Here is a tiny trained network, its code and every weight. The questions are about switching its units off for an input and a class, where a switched-off unit gives its printed mean instead of its output.

import numpy as np


def w(rows, s, z=0):
    codes = np.array(rows[::2]) - 128.0
    scale = np.full(codes.shape[1], s)
    scale[-1] = z or s
    return codes * scale


def f(y):
    return np.maximum(y, 0)


def log_softmax(a):
    a = a - a.max(-1, keepdims=True)
    return a - np.log(np.exp(a).sum(-1, keepdims=True))


def net(x, mask):
    res = np.array(x, float).reshape(1, 4) / 4 @ E
    y = f(res @ A[0][:, :-1].T + A[0][:, -1])
    res = res + np.where(mask, y, B[0][:, -1]) @ B[0][:, :-1]
    return log_softmax(res[-1] @ U[:, :-1].T + U[:, -1])


A, B = {}, {}
E = w([
[80,138,96,213,140,21],'x0',
[125,211,100,154,203,218],'x1',
[34,115,87,140,54,194],'x2',
[124,157,245,169,95,147],'x3',
],0.012)
A[0] = w([
[151,78,149,146,61,89,78],'neuron 0',
[251,166,145,146,120,51,125],'neuron 1',
[101,142,180,147,113,108,80],'neuron 2',
[19,107,83,180,24,192,137],'neuron 3',
[141,16,158,45,57,49,130],'neuron 4',
[53,162,92,219,112,16,186],'neuron 5',
[140,15,144,106,79,86,66],'neuron 6',
[71,245,93,160,221,201,121],'neuron 7',
[72,93,41,82,139,139,86],'neuron 8',
[46,65,128,115,58,139,89],'neuron 9',
[149,95,48,108,155,105,146],'neuron 10',
[126,109,189,4,106,174,142],'neuron 11',
[199,65,139,48,90,207,79],'neuron 12',
[235,141,162,88,195,61,73],'neuron 13',
[84,92,240,226,49,194,183],'neuron 14',
[180,87,62,112,98,126,46],'neuron 15',
[132,90,134,124,123,148,250],'neuron 16',
[132,160,192,172,94,136,109],'neuron 17',
[157,156,201,186,104,162,64],'neuron 18',
[135,98,10,26,171,101,110],'neuron 19',
[160,128,233,144,115,129,111],'neuron 20',
],0.012)
B[0] = w([
[197,208,191,180,160,118,174],'neuron 0',
[170,123,27,19,105,115,214],'neuron 1',
[73,195,130,170,231,50,147],'neuron 2',
[194,178,40,23,108,77,237],'neuron 3',
[207,186,93,199,141,192,253],'neuron 4',
[178,37,184,95,235,38,249],'neuron 5',
[210,252,142,169,133,140,196],'neuron 6',
[245,152,149,178,84,176,234],'neuron 7',
[62,218,108,111,171,90,183],'neuron 8',
[201,203,82,76,154,140,189],'neuron 9',
[54,162,116,195,163,77,196],'neuron 10',
[170,48,174,98,205,48,220],'neuron 11',
[152,74,213,103,212,10,208],'neuron 12',
[121,205,29,30,43,121,215],'neuron 13',
[75,188,47,152,191,80,242],'neuron 14',
[76,184,145,122,176,71,153],'neuron 15',
[128,87,10,159,187,132,217],'neuron 16',
[76,185,94,128,223,66,171],'neuron 17',
[89,210,116,170,217,98,167],'neuron 18',
[51,211,107,212,216,71,222],'neuron 19',
[87,181,55,200,217,96,189],'neuron 20',
],0.011,0.017)
U = w([
[125,163,68,39,109,136,111],'0',
[44,164,105,171,158,127,48],'1',
[160,80,168,112,167,83,125],'2',
[201,173,134,192,125,185,115],'3',
[127,95,76,143,152,130,216],'4',
[35,33,185,204,39,248,9],'5',
[26,12,71,222,51,224,9],'6',
],0.017,0.013)

Each question gives the input, the list of numbers given to net, and the class t.
The units are the neurons (one row each of A and B). Each row of codes is followed by its name. A weight is (code - 128) times the scale printed after its matrix; where a second scale follows, it is the last column's (A, B and U).
mask holds one flag per neuron, in row order. A switched-off neuron (its flag False) gives its mean, the last column of its row in B, instead of its output. The means were averaged over made-up inputs and are rounded, as every weight is.
A unit's drop is (log p(t) with every unit on - log p(t) with that unit switched off) / (log p(t) with every unit on - log p(t) with every unit switched off).
most important unit: the unit with the biggest drop
k most important neurons: the k neurons with the biggest drops, biggest first
drop when u is switched off: that unit's drop, to one decimal
input [-2,-6,-2,-5], class 3: most important unit => neuron 4
input [-5,3,-3,6], class 1: 2 most important neurons => [neuron 5; neuron 20]
input [-1,0,5,-6], class 1: 4 most important neurons => [neuron 19; neuron 1; neuron 13; neuron 10]
input [3,8,7,4], class 3: 3 most important neurons => [neuron 7; neuron 13; neuron 1]
input [-5,3,-6,-7], class 1: 2 most important neurons => [neuron 19; neuron 3]
input [6,-8,-3,7], class 3: 3 most important neurons => [neuron 4; neuron 0; neuron 6]
input [-7,3,4,-7], class 1: 3 most important neurons => [neuron 19; neuron 5; neuron 8]
input [7,-8,-4,-8], class 1: 3 most important neurons => [neuron 19; neuron 10; neuron 7]
input [6,-5,-7,8], class 1: 2 most important neurons => [neuron 20; neuron 3]
input [-7,-7,1,-1], class 2: 3 most important neurons => [neuron 12; neuron 11; neuron 7]
input [1,8,7,0], class 3: 2 most important neurons => [neuron 7; neuron 13]
input [-5,0,-4,2], class 2: 3 most important neurons => [neuron 11; neuron 12; neuron 3]
input [5,-2,-6,5], class 0: 2 most important neurons => [neuron 1; neuron 13]
input [-6,-6,1,-1], class 2: most important unit => neuron 12
input [-2,2,-4,2], class 0: drop when neuron 5 is switched off => 0.2
input [-1,-7,-1,-6], class 3: drop when neuron 6 is switched off => 0.5
input [-3,-3,-6,-8], class 1: drop when neuron 10 is switched off => 0.3
